Each row of numbers stands for one node and depends on some of the facts below. Use the named rows to name the rest.

There are 3 kinds of fact about the nodes: θ, ξ, Ω.
{bara} θ plasa
{bavar, brula, rokim} θ trukun
{bavu, lasumon, libre, luda, pazuplu} θ zedradre
{brage, pibrum, ruflor, stiskom, stuflan, vezan} θ braser
{breda, letrustis, skugiflo, soli, treklemas, zedradre} θ drezazim
{briklo, skostu} θ mave
{bufevi, daklek, grodrol, nikeski, pibo, trunos} θ mabima
{buser, dedon, drigretrel, gegratran, nire, pesil} θ grestokol
{daflu, flefles, losiflo} θ gavaples
{dasku, grosku, laklezul, nester, sidis, zesa, ziges} θ skotrim
{dozol, dreflir, grabis, plerim, skasa, toten, voduk} θ pubabrun
{drabro, drigo, treska} θ gonas
{dredir, nosta, rugor} θ treza
{drigos, grograr, nuflamir, tilim, zifli} θ mupas
{duste, klemadru} θ skapak
{fabo} θ rokim
{fepom, laflak, tafas, tronor} θ debak
{fifles, zisok} θ skatra
{fivil, gilis, traso} θ nosta
{flakan, grodu, pafla, sitrarin} θ tradruflen
{floplur, meskize, vadal} θ grograr
{flova, senubal, skosi, zapli} θ tridezi
{fluvur, gribosi, klusti, vedam, zagruk} θ kebrol
{gonas, mabima, patun, sistum, skatra, taskam} θ zofan
{grebres, klibru, nogi, plosaplik} θ grodu
{grestokol, ristom, sadrostus, skuguto} θ stestes
{grilagal, lobim, mave, skotrim, trefli, zaki} θ toru
{grubak, klife} θ tronor
{katremim} θ skugiflo
{keskodro, mora, trobram, zoflas} θ gribosi
{kika, kleze, kubin} θ poder
{klafla, naplel} θ zaki
{klakatru} θ vulik
{klarodror, levas} θ vezan
{klepak, skotris} θ klemadru
{kloplor, vulik} θ tero
{klutreflur} θ losiflo
{kolaklo} θ zagruk
{kolus, plegrar, rister, veki} θ zifli
{kugrur, moti, treflol} θ bavar
{maklin, mutus, skabu, stuge, tradrak} θ brula
{metranil} θ rugor
{modro} θ klusti
{nuve} θ sugrudun
{pemis, setrosem} θ kugral
{pleskaru} θ pibrum
{pluvim, skezuk} θ brage
{poder} θ taplem
{pubabrun} θ ligi
{skidru} θ ruflor
{skostum, tinuk} θ skuguto
{stisos, studro, tridezi} θ flepom
{suboskem, topli} θ sitrarin
{teki} θ fluvur
{zipam} θ drigos
{bara, pleskaru, skuguto, zipam} ξ sistum
{bara, kolus} ξ drigo
{bavu, fivil, flefles, gilis, gonas, pibo} ξ pemis
{bavu, drigo, fabo, mupas, nuve, pibrum, skosi, tradruflen, trobram} ξ taskam
{bavu, daklek, kubin, laklezul, lasumon, mave} ξ nuve
{daklek, zoflas} ξ plosaplik
{daklek} ξ trobram
{dasku, flefles, klafla, klusti, nuve, sistum, tilim, tridezi} ξ mupas
{dasku} ξ skotrim
{dozol, taplem, tilim} ξ fluvur
{dreflir} ξ zesa
{drigretrel, gonas} ξ daklek
{flefles, levas, tinuk} ξ kolus
{gonas, stuge, tradruflen} ξ moti
{kebrol, pazuplu} ξ zapli
{keskodro} ξ grograr
{klife} ξ tilim
{kugrur, laklezul, nester} ξ trunos
{laklezul} ξ tradrak
{letrustis} ξ gonas
{levas} ξ tinuk
{levas, pibrum} ξ skugiflo
{levas, ristom, skuguto} ξ kebrol
{lobim} ξ topli
{losiflo, zoflas} ξ bavu
{luda} ξ tridezi
{luda, pibrum, pleskaru} ξ skosi
{metranil} ξ dozol
{metranil} ξ klusti
{mupas, naplel, pemis, skotrim, taskam} ξ grabis
{naplel} ξ mave
{naplel, taplem} ξ tafas
{nester} ξ mora
{nikeski} ξ klafla
{pibrum, tridezi} ξ zipam
{plasa} ξ stuge
{plasa} ξ letrustis
{ristom, skugiflo} ξ pleskaru
{ruflor} ξ pibo
{rugor} ξ dedon
{skabu, zesa} ξ gilis
{taplem} ξ dasku
{toten} ξ vezan
{tradruflen} ξ nikeski
{tradruflen} ξ pibrum
{tridezi} ξ daflu
{vulik} ξ lasumon
{vulik} ξ taplem
{zesa} ξ skotris
{zisok} ξ keskodro
Ω:
brula > rokim > bavar
bufevi > trunos > grodrol > nikeski > daklek > pibo
dredir > nosta > rugor
drigo > drabro > treska
duste > klemadru
grograr > zifli > tilim > drigos > nuflamir
grosku > laklezul > ziges > sidis > dasku > zesa > nester
grubak > klife
klepak > skotris
kloplor > vulik
klusti > fluvur > gribosi > vedam > zagruk
kolus > plegrar > rister > veki
kubin > kika > kleze
kugrur > moti > treflol
lasumon > luda > pazuplu > bavu > libre
letrustis > breda > soli > skugiflo > treklemas > zedradre
levas > klarodror
losiflo > flefles > daflu
meskize > vadal > floplur
mutus > tradrak > maklin > stuge > skabu
naplel > klafla
nire > buser > dedon > pesil > gegratran > drigretrel
pemis > setrosem
plosaplik > grebres > nogi > klibru
pluvim > skezuk
sistum > patun > skatra > mabima > taskam > gonas
sitrarin > pafla > flakan > grodu
skasa > voduk > dozol > toten > grabis > plerim > dreflir
skosi > flova > zapli > senubal
skostu > briklo
skotrim > lobim > mave > grilagal > trefli > zaki
skuguto > grestokol > ristom > sadrostus
studro > tridezi > stisos
tafas > fepom > tronor > laflak
tinuk > skostum
topli > suboskem
traso > fivil > gilis
vezan > brage > stuflan > stiskom > ruflor > pibrum
zisok > fifles
zoflas > keskodro > trobram > mora

Some nodes and their rows:
[ 1  1 -2  0  0  6 -2  8  2  2 -2  1  0 -1  1  1  4  2 -7 -1  1 -2 -1 -2
  1 -1 -5  1  2 -4  0 -2]: soli
[ -3  -4   0   5  -7 -20  -1   1  -1  -5   3  -3   0  -1   0   1  -6   0
  10  -1   2   4  -4  -6  -3   2 -12   5   7   5   1  -1]: drigretrel
[ 4  1 -2 -2  1  2  3 -3  3  1 -1  0  0  3 -2 -1  3  3  0  2  1  0 -1  4
 -1 -1  8 -1 -1 -2 -1  6]: klemadru
[ 3  4  1  1  2  5 -1  5  1 -1 -1  3  1 -3  1  0  1 -1  1  0  0 -3 -1  3
  1  3 -3  6 -3  0 -1 -1]: pluvim
[ -8  -6  -5  -9 -11  -7   2   5   1   2   3  -7  -4  11  -2  -8  -4   7
  16   2  -5   3   0   2  -2   0   3 -19  -2   0   0  -1]: mave
[ 0 -5  9  4  0 -1 -8 -5 -3  0  6  1  1  2  4  0  2 -8  2 -2  3 10 -6 -9
  3 -3 -4 -3 10 -1  0  0]: fivil
[ 3  2  0 -1  3  5 -3  9  1 -1 -2  1  2 -1  1  1  3  0 -2  0  0 -5 -1  0
  2  1  1  3  1 -1  0  1]: voduk
[-2  1  0  1 -2  1 -4  4 -2  0  2  2 -3  0  1  1 -1 -2 17 -3 -1  3 -1 -1
  2  1 -4 -2  1  1 -1 -4]: kugrur
[ -1  -4   1   1  -4 -12   2 -15  -2   2   3  -4  -3   7  -2   1  -3   0
   0  -2   1   8  -2   0  -2  -4  -2  -6   9  -1   0   3]: ruflor
[-2  0  2  1 -3 -2 -5  2 -2  0  2  2 -3  0  1 -1 -1 -2 17 -2  0  4 -1  0
  2  1 -3 -3  2  1 -1 -4]: zoflas
[-11  -4  -2   0  -4  -4  -2   7  -1  -2   2  -8   3   5   1  -2 -11   0
   3  -1  -3   1   1  -4  -3   3 -11  -6   3   1   0  -3]: nester
[ -2  -1   0  -3   0  -2   4   9   1   0  -2  -3   5   0   0  -2  -4  -1
 -18   2  -2  -4  -1  -1  -1   2  -6   3  -2  -2   0  -4]: grilagal
[ 3  4  1  1  2  4 -2  4  1  0 -1  3  1 -3  1  0  1 -1  0  0  0 -3 -1  2
  1  3 -3  5 -3  0 -1 -1]: topli
[  0  -1  -2   6   5   1   6  -2   5   2  -2   1   1   1  -3  -7  -1   3
 -14  -1   3   3  10  -1  -4  -3   8   2  -6   5   0  -4]: mabima
[-3 -1 -5  0 -7 -7  3 -2 -2  4  2 -2 -4  9 -2  3 -1  4 12 -4 -2 10 -2 -1
 -1 -5  1 -8  6 -4 -1 -3]: skugiflo
[ 4  0 -4 -3 -3  1  4 -5  3  3 -2  0 -1  4 -2  0  3  5 -2  1  1  1 -2  3
 -1 -3  3 -2  0 -3 -1  5]: gribosi
[-12  -1   6   5  -6   7  -9  -9  -7  -4   2   5  -1  -5   0  -9   3   2
  -4  -1   0  -1  14   3   2   1  20  -5 -10   2   3  -6]: drigo

Rows to name:
No name comes twice in this set of rows, the named rows included.
[ -1  -1  -2   0  -1  -4   4 -10  -1   2   3  -1  -5   5  -3   4  -2  -1
  14  -1  -1   7  -3   1  -1  -2   2  -6   2   1  -1   3] | taplem
[ -3  -2  -1  -5   1   4   3  11   4   0  -1  -4   3   1   1  -4  -2   1
 -14   3  -2  -6  -1  -1  -1   2  -8  -2  -4  -2   0  -1] | ziges
[-13  -6  13   8  -4   2  -9 -29 -10  -4   3   2   3  -6   0  -6   3  -4
 -36  -1   2   2  15  -1   2  -4  18  -4  -3  -2   5  -3] | taskam
[-1 -2 -1 -1 -4 -4  1 -8  0  2  3 -2 -4  5 -2  0 -1  1 13 -1  0  7 -2  0
 -1 -2  3 -7  3  0 -1  2] | plasa
[-4 -1 -1 -1 -6 -4 -5  8 -2 -1  2  1 -4  1  1 -4 -2  2 25 -2 -2  1  1  1
  1  2  1 -8 -1  3  0 -6] | kubin
[-1  0  0  1 -5 -2  0 -8 -2  2  3  1 -4  4 -2 -1  0  0 16 -1  0  8 -2  3
  0  0  4 -6  0  0 -1  2] | losiflo
[-4  0 -1  0 -1 -3 -1  3 -3  0  2 -1 -4  1  0  3 -3 -1 13 -2 -2  2 -1 -3
  0  0 -2 -4  2  3  0 -3] | bara
[  0  -1   7   4   2   0  -3 -15  -5  -1  -1   0   5  -4   2   2   1  -5
 -31  -1   3  -2   2  -1   1  -2  -3   5   5  -5   2   1] | grabis
[ -2  -1  -2  -5   0   3   7   0   3   1   0  -5   3   5  -3  -4  -2   2
 -11   4  -3  -2  -1   6  -2   2  -1  -3  -5  -4  -1   5] | toru
[-1  2  1 -1  2  5  1  7  2 -1 -1  0  3 -2  0 -3 -2 -1 -5  1 -2 -5  0  3
  1  4 -6  3 -5 -1 -1 -1] | skostu
[ 0  1  3  3 -2 -9  0  2  0 -2  4  2 -3 -2  1  1 -2 -3 19 -1  0  5 -5 -2
  1  3 -9  2  1  5  0 -2] | tinuk
[-2  0  1  2 -2 -2 -3  3 -2  0  3  2 -4  1  1  1 -2 -3 20 -3 -1  5 -2 -1
  1  1 -4 -4  2  2 -1 -4] | levas
[ -9  -5  -2   2 -12  -7  -2 -18  -6  -1   2  -4  -2   5  -3   0  -2   5
   5  -1   0   5   7   4  -2  -3  13 -10   1  -2   2   2] | pibrum
[-11  -5   3  -2 -13   2  -8  -8  -8  -2   1   1  -1  -2   1  -4   4   4
  -7   1   0  -1   7   1   2  -2  18  -8  -5  -3   4  -3] | trobram
[-13   0   0   0   8   1   9 -13  -4  -1   3  -5  -3   0  -3  10 -11  -8
 -11  -1  -6  -2   2  -2  -1   2 -10  -2  -1   1   1  -1] | dasku

The same nodes again, as new rows of numbers:
Some rows with their names:
[-3  4 -3 -4 -6  2 -3 -1 -6  1 -2  5 -1 -4  6  1 -2 -1 -1 -2 -7 -1 -7  1
 -1  2 -1  6  5 -2  5]: veki
[ -2  -3   0   3   1   5   8  -6   2   0  -2   1 -10  -4  -3  -2   6   7
   3  -8   0   0   3  -2   9   1   3  -2  -4  -2 -14]: bara
[  0   1  -3   7   2   9  19 -11   1 -12  -2  -5   1  -4  -1  -2   4  11
   0   2  12   1   8   1   2   2   4  -7   2   0 -10]: drigo
[  3  -8  -5  -5  -1   2  -7   4  15   4   4   2  -9   8  -5  -1   6   5
   3  -4   2   3   3   4  13  -3  12   3   7  -9 -18]: laklezul
[ 0  5  1 -1  2 -2 -4  0 -4  3  0  3  4 -2  3 -1 -4 -3  1  0 -1  0 -1  1
 -1 -1 -1  2  2 -1 -2]: klakatru
[  1  -6  -2 -12 -11  -6 -25  10   3   4  -3  14 -17  12   0   0  -1  -9
   3  -4 -24  -2 -14   8  11  -9  14   5   3  -6  -6]: nester
[ 1  5 -1 -1  3 -2 -5 -1 -2  3  2  2  6 -3  3 -1 -3 -1  0  0  3  0  0  0
 -1  0 -1 -1  5 -1 -1]: setrosem
[  1  -2  -2  -1  -6 -17   4   4 -11  -2  -4 -14   1  -3  -8   0   2  -2
   6  -4   0  -3   0   2   2   4  -3   2  -3  -3   3]: dozol
[ 1  4 -1  0  5 -3 -4 -1  0  4  3  1  8 -4  3 -1 -2  1  0  0  9  2  3 -1
 -1  1 -2 -2  6 -1 -2]: pluvim
[ 1 -2  1 -1 -1 -5 -4  6 -1  3 -1  3  1  3 -1  2 -1 -2 -4  3 -1  1 -2 -3
 -2 -1 -2  4 -4  3 10]: tronor
[  0   2   3  -2  -4  -4 -11   3  -3  -1   0   6  -3  -2  -2  -1 -10  -6
   3  -4 -14  -1 -11   3  -7  -4   0   1   1   1   7]: treklemas
[ 0  5  0 -2  3 -3 -5  1 -3  3  1  4  4 -2  3 -1 -5 -3  1  0 -1  1 -2  1
 -2 -1 -2  2  2 -1 -1]: skidru
[ -1   1   4  -1  -4  -4 -11   3  -1  -1   1   7  -4  -3  -3  -1 -10  -6
   3  -5 -14  -1 -12   3  -9  -5   0   1   1   2   8]: libre
[ 0  1 -4  0 -1  2 15  1  1  3 -2 -2  4 -1  4  5 -2  3 -6  5 11  3  3 -4
 -5  4 -4  9  6  0 17]: grograr
[-2  4 -4 -2  0  3  0 -2 -3  2  1  3  3 -5  5  1 -2  1 -1 -1  3  0 -1 -1
 -1  3 -1  4  8 -3  0]: vadal
[  0   3   1  -2  -2  -3 -10   1  -4   3   0   4   1  -2   2  -1  -5  -4
   1  -2  -8  -2  -6   2  -2  -2  -2   1   1   0   4]: stiskom
[ 0  5  1  2  0 -4 -7  5 -8 -5 -5  8  6  2 -6  1 -2  2 -7  5  3  2 -3 -1
  0 -4  2  3 -4  3 12]: skatra

Which node is each row?
No name comes twice in this set of rows, the named rows included.
[ -4  -7   3   4  -1  18   9  -1  15   3   0   1 -13   4  -7  -1   9  10
  -3  -7   2   2   6  -5   8  -3   0   7 -11  -1  -3] | tradruflen
[  0  -4   3   6   3 -10   5  -8  -1   7  -2  12 -10  -8   4   0   7   5
   2  -7  -4  -1  -3  -4  14   1   6 -10  -2   1 -16] | ristom
[ -2  -4  -3   4   1  18  22  -9   7 -17   4 -14   2   2   4   1   8   0
   3   6   7  -1  11   2  -9   7   0 -12   3   0 -11] | pemis
[  3  -3  -3   2   1  11  15  -7   4  -4  -2 -14  -5   1  -5   1   6   6
   4  -2   0  -2   6   1   6   3   4  -1   1  -4  -6] | klafla
[  0  -7  -4  -5  -9 -19  -2   5   2  -1   1   9  -3   7   7  -1  -7 -10
   3   4  -3   1  -6   9  -4  -6   6  -3   9   0  -3] | mora
[ -5  -4  -1   2   1  18   2  -4   9  -9   6  -5  -3   1  -2  -1  12   3
   1  -4  -1  -1   7  -2   1   4   0  -7  -1  -2 -16] | fivil
[  1 -10  -6  -4   0 -16 -12   5  12   7   6   6   1   5   6  -5  -1  -2
   2   1  16   5   8   5   7  -4   3  -1   7  -3 -18] | kugrur
[  1  -4  -4   0   3   9   4   0   9  -2   3 -13  -5   1 -11   0  13   9
   4  -7   4   0   9  -3  11   4   4  -1   0  -8 -15] | naplel
[ -4  -3  -2  -2   3  12  -3  -3   2 -15   6  -5   5   2   5   1   8  -7
   1   6  -4   0   3  -1  -9   8  -1 -12   2   1 -17] | skotris
[  1 -11   3   5  -3  -1  13  -4   5  -3  -5   2 -14  -2  -6   3  -3   3
   1   0  -3   2  -7  -2  -6  -1   2  -3  -7   7   9] | skugiflo
[  1   6   4   2   2 -15  12   1  -7   3   1   6   9   1   9   0   0  -8
   1   2  -6  -4  -2   2   0   0   0  -7   4   0   5] | dedon
[ -3   4  -2  -5  -7   1  -6   1  -7   1  -4   7  -3  -3   6   1  -4  -4
  -1  -3 -13  -3 -10   2  -1   0   0   7   3  -1   7] | nuflamir
[ 0 -9  0  4 -1 -3 13 -1  5  2 -2 -5 -8  0 -7  2  8  8 -1 -2  7  2  4 -5
  6  2  1  1 -7  1  2] | tridezi
[ -2  -3  -5   0  -8  -7  15   1  -8  -4  -5 -10  -6  -4  -7   2   8   4
   4  -7  -1  -3   1  -1   6   6   0   4   0  -5   0] | tilim
[  2   0  -7   0  -5 -17   8   1  -3 -11   0  11   8   4   6  -1  -7  -2
   1  11  12   5   0  10  -3  -6   9  -7  12  -1  -4] | trunos

The same nodes again, as new rows of numbers:
Named rows:
[ 14  11 -18  18 -14 -14 -11  -6   2 -33   6  27  -9  12 -13  -2 -22  14
   2  -5  -5  -4   4   0  18  -1  18  12  -2   0   7  27   2]: traso
[  2 -12 -26  10  10  -4   2   0  -6 -25   3  -9  -5  -1 -25  11 -12   0
   6   2  -2  -3   1 -17  41  -1   8   7   8  -3   2   2   3]: losiflo
[  3 -28  -7  24  -6  -6 -17 -16 -12  -8  22  47 -22 -15 -32  20  -8   7
   7  -8  -2 -14  15  15  44  17  -1   1  18  -2 -17  24  13]: skosi
[ 10   8 -26   4  25 -15   8  -7  -2 -13  21  49 -20  -3 -28   0  -8 -26
   9 -21   0   3   3 -35  44  -7   4  22  16   4 -16  11  16]: klusti
[ 12 -21   4  -6  -3  -5   6 -20 -16  -4  15  -3 -20 -15 -31   7  -7 -19
   6 -10   0  -4  24  15   4  17  11   7  17  -9  16   3  20]: taskam
[  8  13 -15   7 -11 -15 -11 -11   5 -32   5   5  -2   7  -5   0 -26   0
   3  -1  -4  -9   1   0  10   0  19  17  -2  -3  11  31   2]: trunos
[  3 -11 -21  -6  11   2  -1   7 -19 -15   9 -12 -14   4  -6   3 -11   4
  -3   1   9  -3   0 -30  17   8  18   3  16  -9 -16  18  11]: zesa
[ 14  10  -9   3 -12  -5 -10  -8  -8 -23   5  11 -15  13  -8   0 -19   9
  -3  -3   2  -8   0 -11  -9   4  19  17   1  -1  -5  36   5]: grilagal
[ 13   8 -16  18 -15 -15 -11  -6   3 -32   6  26  -9  12 -12  -2 -22  15
   2  -5  -5  -5   3   0  17  -1  17  12   0   0   9  26   3]: kloplor
[ 12   4 -10  17  -7  -5   0  -6   0 -22  -1  15  -5  15 -22   3 -28  -8
  -1  -2  -3  -5   1  -8   5   5  13  21 -11   1   0  15   4]: gavaples
[ 13  11 -11  13 -13 -11 -11  -4  -5 -26   9  21 -15  13 -10  -3 -23   2
   0  -6  -1  -5   1  -4  -2   0  17  16  -1  -1   4  34   4]: daflu
[ 11   7  -7  13 -11 -13 -10  -3  -2 -28  11  20 -10  13 -13   0 -26   6
  -4  -3  -2  -4   1   1   1   1  17  18  -4  -1   3  28   6]: modro
[  2  -2 -17  -5   2   5   1   8 -16 -13  20 -17 -16  -4  -9  -1 -15 -11
  -2  -1  10  -9  -1  -8  20  -1  18   8  11  -8   6  17   6]: drigretrel
[  2 -27  -3  12  18   6  -6  -5 -18  -6  11  27 -23 -12 -34  16 -16 -23
   2  -9   9 -14   0   4  36  17   0   7  16  -6 -23  26  13]: pibrum
[  2 -14  -4   4   8   1 -18 -22  -2  -9  25 -17 -24 -14 -31  23  -8 -25
   9   6   4   0   4  11  42  -7  13  25  16   5   1   7  17]: nuve
[ 13   5 -11  18  -9  -6   3  -5   0 -22   0  16  -5  15 -22   3 -28  -7
  -1  -1  -3  -4   1  -8   6   5  13  21 -10   1  -1  16   4]: treza
[  3   7 -12  -6  18   4   1   2 -16 -10   8 -17 -19  -3 -10   4 -14  -8
  -6   0   9  -9  -1 -27  -1   5  20   9  17  -9 -10  27  12]: nester

Name these rows:
No name comes twice in this set of rows, the named rows included.
[  3 -26  -9  18  -7  -9 -17 -18 -11  -9  22  44 -18 -15 -31  20  -9  -1
   8  -5  -3 -13  12  15  44  16  -1   3  17  -3 -16  24  13] | drigo
[  2   0  -6  -5  20  -1   0   6 -18 -13  12 -15 -21   0  -9   0 -19 -13
  -4  -7   9  -5  -1 -17   7   9  18  10  15 -11  -2  22  12] | dreflir
[ 11  -1 -12   8  -5 -11  -5 -12   3 -24  -2  14   3  13 -11   4 -30 -18
   3   1  -4  -6   0  -9   7   9  13  23 -12   1   0  22   3] | zofan
[  2  -2 -26   0   9 -15  -4   2   0 -29   8   8  -1 -10 -15   1 -16   7
   4  -7  -2  -5   2 -14  42  -1  16   4  14  -8   6  16   6] | zisok
[  2  21 -18  -3  22 -13  12   4  -2 -21   7  -3 -15 -10 -19  -4 -18  -4
  -2 -15   4  -2   1 -23  35  -4  20   7  15 -10   7  16  12] | dozol
[  2  -7 -24   6   2 -12 -11   3  -6 -31  14  -8 -10  -5 -17   8 -12  12
   5   1  -1  -3   2  -6  44  -4  15   4  12  -6   8   6   5] | zoflas
[ 10  13   0   5  -5  -4 -10  -6 -14 -19   8   2 -21  14  -7  -3 -28  -9
  -4  -7   7  -7  -1   0 -13   8  19  20  -2  -5   1  37   7] | plerim
[  3  -1 -25  -2   8 -10  -2   0  -7 -23   8   5  -8  -5 -16   3 -11  14
  -1  -5   1  -4   3 -22  39  -1  18   3  15  -6  -5  17   8] | lobim
[ 11   0 -10   4  -3  -7  -4 -15  -2 -21  -4   5  -1  12  -6   1 -30 -22
   6   1  -1  -9   0 -10  -3  12  14  23 -11   0   1  27   1] | mabima
[  3  -3 -22   4  15  -2  12   3  -8 -16  -1  -5  -8   0 -26   3 -18 -12
   3  -5   3  -4   0 -25  39   4  12  10  10  -5  -1   5   6] | rugor

